Below is a small trained network, with its code and all its weights. Each question gives an input and a class and asks what happens when units are switched off, that is, made to give their printed mean instead of their output.

import numpy as np


def w(rows, s, z=0):
    codes = np.array(rows[::2]) - 128.0
    scale = np.full(codes.shape[1], s)
    scale[-1] = z or s
    return codes * scale


def norm(h):
    return h / np.sqrt((h * h).mean(-1, keepdims=True) + 1e-5)


def f(y):
    return y / 2 * (1 + np.tanh(0.7978845608 * (y + 0.044715 * y**3)))


def log_softmax(a):
    a = a - a.max(-1, keepdims=True)
    return a - np.log(np.exp(a).sum(-1, keepdims=True))


def net(x, mask):
    res = np.array(x, float).reshape(1, 7) / 4 @ E
    u = 0
    for l in range(3):
        y = f(norm(res) @ A[l][:, :-1].T + A[l][:, -1])
        res = res + np.where(mask[u : u + 6], y, B[l][:, -1]) @ B[l][:, :-1]
        u += 6
    return log_softmax(norm(res)[-1] @ U[:, :-1].T + U[:, -1])


A, B = {}, {}
E = w([
[1,77,91],'x0',
[153,144,166],'x1',
[206,82,107],'x2',
[44,145,149],'x3',
[103,167,42],'x4',
[130,2,22],'x5',
[131,225,98],'x6',
],0.0039)
A[0] = w([
[135,237,2,250],'L0N1',
[136,166,197,122],'L0N2',
[152,55,106,81],'L0N3',
[156,178,116,165],'L0N4',
[175,84,123,129],'L0N5',
[95,66,160,208],'L0N6',
],0.009,0.0026)
B[0] = w([
[77,29,245,254],'L0N1',
[216,131,206,162],'L0N2',
[166,178,22,169],'L0N3',
[170,48,140,159],'L0N4',
[179,111,83,165],'L0N5',
[206,211,1,189],'L0N6',
],0.0063,0.0046)
A[1] = w([
[254,33,115,50],'L1N1',
[139,236,68,11],'L1N2',
[74,168,88,254],'L1N3',
[143,140,99,139],'L1N4',
[142,179,170,135],'L1N5',
[211,97,102,101],'L1N6',
],0.008,0.0022)
B[1] = w([
[111,92,115,254],'L1N1',
[82,5,181,125],'L1N2',
[86,169,139,169],'L1N3',
[180,187,80,139],'L1N4',
[137,255,64,147],'L1N5',
[162,55,107,196],'L1N6',
],0.0076,0.0039)
A[2] = w([
[97,210,179,108],'L2N1',
[94,219,198,141],'L2N2',
[52,102,117,146],'L2N3',
[224,104,130,210],'L2N4',
[108,90,171,249],'L2N5',
[161,254,24,122],'L2N6',
],0.0068,0.0015)
B[2] = w([
[132,144,86,168],'L2N1',
[200,131,36,202],'L2N2',
[18,109,65,175],'L2N3',
[136,108,242,251],'L2N4',
[105,240,99,202],'L2N5',
[255,155,166,162],'L2N6',
],0.0054,0.0025)
U = w([
[140,113,135,3],'0',
[168,63,9,176],'1',
[175,76,102,108],'2',
[162,243,134,172],'3',
[60,159,39,159],'4',
[150,118,133,152],'5',
[194,146,148,31],'6',
[51,115,136,187],'7',
],0.015,0.004)

Each question gives the input, the list of numbers given to net, and the class t.
The units are the neurons (one row each of A and B). Each row of codes is followed by its name. A weight is (code - 128) times the scale printed after its matrix; where a second scale follows, it is the last column's (A, B and U).
mask holds one flag per neuron, layer by layer. A switched-off neuron (its flag False) gives its mean, the last column of its row in B, instead of its output. The means were averaged over made-up inputs and are rounded, as every weight is.
A unit's drop is (log p(t) with every unit on - log p(t) with that unit switched off) / (log p(t) with every unit on - log p(t) with every unit switched off).
The circuit of an input: a set's keep is (log p(t) with only the set's units on - log p(t) with every unit switched off) / (log p(t) with every unit on - log p(t) with every unit switched off). Starting from the 12 units with the biggest drops (on a tie, the unit counted first), units are removed one at a time, each time the one whose removal leaves the highest keep (on an exact tie, the one counted first), for as long as the keep stays at least 0.8.
circuit, biggest first: the units of the circuit, biggest drop first
k most important neurons: the k neurons with the biggest drops, biggest first
top k neurons in layer l: the k neurons of layer l with the biggest drops, biggest first
drop when u is switched off: that unit's drop, to one decimal
input [-4,0,-6,-7,3,8,7], class 7: circuit, biggest first -> L0N1; L0N6
input [5,-5,6,7,2,2,-4], class 4: most important neuron -> L1N3
input [4,5,-1,2,-1,-2,0], class 3: top 2 neurons in layer 0 -> L0N3; L0N2
input [3,-2,-1,-1,1,-4,8], class 7: top 2 neurons in layer 0 -> L0N1; L0N6
input [8,5,4,6,-3,1,-7], class 4: top 2 neurons in layer 1 -> L1N3; L1N6
input [2,-1,2,-7,8,3,5], class 7: top 2 neurons in layer 0 -> L0N1; L0N6
input [5,-7,-8,-5,-3,-7,-1], class 3: top 2 neurons in layer 0 -> L0N2; L0N1
input [1,7,-7,-2,7,6,3], class 7: drop when L0N1 is switched off -> 0.4
input [5,-1,-3,5,-4,8,1], class 4: drop when L1N6 is switched off -> 0.1
input [5,4,-6,0,1,-6,-5], class 3: drop when L1N6 is switched off -> 0.0
input [-5,4,-8,0,6,8,8], class 7: drop when L0N1 is switched off -> 0.5
